Here is a tiny trained network, its code and every weight. The questions are about switching its units off for an input and a target symbol, where a switched-off unit gives its printed mean instead of its output.

import numpy as np


def w(rows, s, z=0):
    codes = np.array(rows[::2]) - 128.0
    scale = np.full(codes.shape[1], s)
    scale[-1] = z or s
    return codes * scale


def f(y):
    return y / 2 * (1 + np.tanh(0.7978845608 * (y + 0.044715 * y**3)))


def softmax(a):
    e = np.exp(a - a.max(-1, keepdims=True))
    return e / e.sum(-1, keepdims=True)


def log_softmax(a):
    a = a - a.max(-1, keepdims=True)
    return a - np.log(np.exp(a).sum(-1, keepdims=True))


def net(x, mask):
    ids = ['Φαβγμτ'.index(c) for c in x.split()]
    T = len(ids)
    res = E[ids] + P[:T]
    u = 0
    for l in range(3):
        q, k, v = (res @ M[l].T for M in (Q, K, V))
        z = softmax(np.where(np.tri(T) > 0, q @ k.T / 2**0.5, -1e9)) @ v
        res = res + np.where(mask[u], z, O[l][:, -1]) @ O[l][:, :-1]
        u += 1
        y = f(res @ A[l][:, :-1].T + A[l][:, -1])
        res = res + np.where(mask[u : u + 12], y, B[l][:, -1]) @ B[l][:, :-1]
        u += 12
    return log_softmax(res[-1] @ U[:, :-1].T + U[:, -1])


Q, K, V, O, A, B = {}, {}, {}, {}, {}, {}
E = w([
[58,135,189,126],'Φ',
[74,110,203,72],'α',
[99,170,8,70],'β',
[111,218,168,117],'γ',
[130,192,117,150],'μ',
[177,9,122,124],'τ',
],0.016)
P = w([
[39,122,153,161],'0',
[5,116,114,124],'1',
[81,140,144,152],'2',
[38,131,91,110],'3',
[130,130,139,131],'4',
[84,134,83,89],'5',
[177,123,146,114],'6',
[134,137,79,69],'7',
[229,118,157,93],'8',
[141,124,93,64],'9',
[220,97,196,87],'10',
],0.013)
Q[0] = w([
[90,121,170,1],'0.h1',
[149,147,153,214],'0.h1',
],0.01)
K[0] = w([
[249,184,133,75],'0.h1',
[49,177,152,182],'0.h1',
],0.012)
V[0] = w([
[99,204,201,214],'0.h1',
[167,254,160,37],'0.h1',
],0.0062)
O[0] = w([
[231,177,164,40,200],'0.h1',
[150,118,135,2,252],'0.h1',
],0.0085,0.0029)
A[0] = w([
[69,59,66,2,2],'0.n1',
[172,193,201,175,167],'0.n2',
[148,190,150,95,128],'0.n3',
[208,121,77,131,197],'0.n4',
[163,111,198,178,154],'0.n5',
[64,89,93,54,103],'0.n6',
[126,194,127,81,36],'0.n7',
[180,44,55,164,201],'0.n8',
[124,120,61,145,53],'0.n9',
[119,207,156,141,191],'0.n10',
[118,134,184,43,196],'0.n11',
[133,173,145,168,120],'0.n12',
],0.011,0.0021)
B[0] = w([
[121,106,137,161,211],'0.n1',
[169,133,95,205,150],'0.n2',
[106,200,110,133,177],'0.n3',
[216,110,57,80,132],'0.n4',
[194,142,76,114,135],'0.n5',
[95,36,125,174,190],'0.n6',
[42,167,113,137,174],'0.n7',
[142,233,100,144,142],'0.n8',
[130,150,255,127,129],'0.n9',
[151,98,72,184,160],'0.n10',
[130,150,99,114,248],'0.n11',
[149,129,104,214,127],'0.n12',
],0.0066,0.015)
Q[1] = w([
[254,140,188,201],'1.h1',
[134,37,207,74],'1.h1',
],0.0057)
K[1] = w([
[189,62,122,151],'1.h1',
[3,174,100,140],'1.h1',
],0.0036)
V[1] = w([
[220,47,4,147],'1.h1',
[24,188,221,167],'1.h1',
],0.0039)
O[1] = w([
[18,131,176,134,4],'1.h1',
[174,81,193,3,255],'1.h1',
],0.012,0.0047)
A[1] = w([
[198,117,126,114,169],'1.n1',
[100,227,57,201,249],'1.n2',
[161,63,136,162,57],'1.n3',
[107,120,99,100,59],'1.n4',
[93,66,8,157,4],'1.n5',
[83,161,133,53,239],'1.n6',
[166,97,107,150,54],'1.n7',
[153,116,183,141,29],'1.n8',
[75,79,146,203,209],'1.n9',
[101,162,132,92,37],'1.n10',
[226,149,163,151,170],'1.n11',
[132,163,127,112,31],'1.n12',
],0.014,0.0036)
B[1] = w([
[194,148,175,121,176],'1.n1',
[173,27,171,130,197],'1.n2',
[27,169,120,193,134],'1.n3',
[62,164,154,140,146],'1.n4',
[80,136,252,47,147],'1.n5',
[81,151,65,54,253],'1.n6',
[84,132,188,90,127],'1.n7',
[100,177,254,170,127],'1.n8',
[129,109,93,107,147],'1.n9',
[82,149,157,141,154],'1.n10',
[124,247,120,178,175],'1.n11',
[68,93,143,164,142],'1.n12',
],0.0059,0.014)
Q[2] = w([
[131,206,255,212],'2.h1',
[82,94,96,196],'2.h1',
],0.0063)
K[2] = w([
[124,141,248,116],'2.h1',
[64,133,118,150],'2.h1',
],0.015)
V[2] = w([
[40,254,147,196],'2.h1',
[229,178,21,230],'2.h1',
],0.0061)
O[2] = w([
[7,201,202,115,67],'2.h1',
[76,121,77,151,2],'2.h1',
],0.017,0.0058)
A[2] = w([
[49,130,89,129,236],'2.n1',
[158,81,153,183,254],'2.n2',
[132,71,171,144,70],'2.n3',
[186,145,159,116,88],'2.n4',
[156,207,200,129,203],'2.n5',
[121,133,116,60,175],'2.n6',
[77,93,139,115,227],'2.n7',
[168,135,106,223,100],'2.n8',
[106,39,119,64,47],'2.n9',
[114,120,218,146,241],'2.n10',
[108,163,152,245,98],'2.n11',
[80,131,155,193,69],'2.n12',
],0.011,0.0049)
B[2] = w([
[125,111,64,148,153],'2.n1',
[136,136,51,22,161],'2.n2',
[121,92,192,102,144],'2.n3',
[124,136,152,193,192],'2.n4',
[92,56,177,143,193],'2.n5',
[166,186,130,202,247],'2.n6',
[203,135,68,96,166],'2.n7',
[74,204,196,85,147],'2.n8',
[135,185,186,183,234],'2.n9',
[58,78,89,107,152],'2.n10',
[42,150,94,246,131],'2.n11',
[89,143,254,251,126],'2.n12',
],0.0081,0.015)
U = w([
[124,130,157,197,156],'Φ',
[209,112,131,189,67],'α',
[123,118,173,100,31],'β',
[94,210,143,62,99],'γ',
[175,114,8,170,254],'μ',
[143,66,69,37,183],'τ',
],0.011,0.005)

Each question gives the input, a string of symbols that net reads in full, and the target symbol t.
The units are the heads (2 rows each of Q, K, V and O) and the neurons (one row each of A and B). Each row of codes is followed by its name. A weight is (code - 128) times the scale printed after its matrix; where a second scale follows, it is the last column's (O, A, B and U).
mask holds one flag per unit, layer by layer, with each layer's heads first. A switched-off unit (its flag False) gives its mean, the last column of its rows in O or B, instead of its output. The means were averaged over made-up inputs and are rounded, as every weight is.
A unit's drop is (log p(t) with every unit on - log p(t) with that unit switched off) / (log p(t) with every unit on - log p(t) with every unit switched off).
The circuit of an input: a set's keep is (log p(t) with only the set's units on - log p(t) with every unit switched off) / (log p(t) with every unit on - log p(t) with every unit switched off). Starting from the 12 units with the biggest drops (on a tie, the unit counted first), units are removed one at a time, each time the one whose removal leaves the highest keep (on an exact tie, the one counted first), for as long as the keep stays at least 0.8.
circuit, biggest first: the units of the circuit, biggest drop first
most important unit: the unit with the biggest drop
top k neurons: the k neurons with the biggest drops, biggest first
top k neurons in layer l: the k neurons of layer l with the biggest drops, biggest first
input β Φ γ τ, target τ: most important unit -> 2.n2
input τ μ α, target τ: top 3 neurons in layer 0 -> (0.n7 0.n3 0.n11)
input Φ γ τ α γ Φ Φ γ γ α α, target γ: top 4 neurons -> (0.n10 1.n6 0.n11 0.n2)
input α α α μ γ β γ α β, target γ: circuit, biggest first -> (1.n5 0.h1)
input γ α Φ, target γ: top 2 neurons -> (1.n2 0.n6)
input α γ γ γ α α γ α, target γ: circuit, biggest first -> (0.n10 2.h1)
input μ γ μ α Φ β Φ α γ α μ, target γ: circuit, biggest first -> (1.n11 2.h1)
input α α μ γ, target μ: top 3 neurons -> (2.n1 1.n10 0.n6)
input α α Φ β, target β: top 3 neurons -> (1.n5 2.n9 0.n6)
input γ Φ γ τ μ α τ Φ μ, target τ: top 4 neurons -> (1.n2 2.n2 0.n4 0.n7)
input α τ μ α α μ Φ μ Φ τ μ, target Φ: top 3 neurons in layer 2 -> (2.n8 2.n5 2.n4)
input α α β α α α μ α Φ, target μ: top 3 neurons in layer 0 -> (0.n1 0.n9 0.n6)
input α β γ, target α: circuit, biggest first -> (0.n2 1.h1 2.h1)
input α τ β τ β Φ, target τ: top 2 neurons in layer 1 -> (1.n6 1.n5)
input μ γ Φ, target μ: circuit, biggest first -> (1.n5 2.n9 2.n8)
input μ τ α γ β α α γ α β, target γ: top 2 neurons -> (1.n5 2.n9)
input γ Φ α Φ Φ β β α, target β: top 2 neurons -> (2.n9 0.n6)
input Φ Φ Φ γ α α γ Φ γ γ γ, target γ: top 3 neurons -> (1.n11 1.n2 1.n6)
input Φ μ γ γ γ γ μ, target γ: top 4 neurons -> (2.n8 1.n11 0.n10 2.n6)
input α γ τ τ α γ, target τ: top 2 neurons -> (1.n2 2.n6)
input α β β Φ α τ α Φ γ μ γ, target γ: top 2 neurons in layer 0 -> (0.n6 0.n8)
input α μ Φ α α τ μ τ γ, target μ: top 2 neurons in layer 0 -> (0.n7 0.n9)
input α α γ, target α: top 2 neurons in layer 1 -> (1.n11 1.n12)
input α α Φ Φ, target α: top 2 neurons in layer 1 -> (1.n11 1.n6)
input α τ τ γ α μ γ α μ α α, target μ: top 3 neurons in layer 0 -> (0.n6 0.n11 0.n4)
input α τ μ α α, target μ: top 4 neurons in layer 1 -> (1.n5 1.n2 1.n4 1.n10)
input α α α α α γ β, target α: top 4 neurons in layer 1 -> (1.n2 1.n5 1.n11 1.n12)
input γ α α γ Φ α τ τ Φ μ, target τ: top 3 neurons -> (2.n6 1.n6 2.n2)
input α γ Φ γ γ Φ Φ, target γ: top 2 neurons -> (1.n2 1.n11)
input μ γ γ α τ γ, target τ: top 2 neurons -> (1.n2 0.n10)
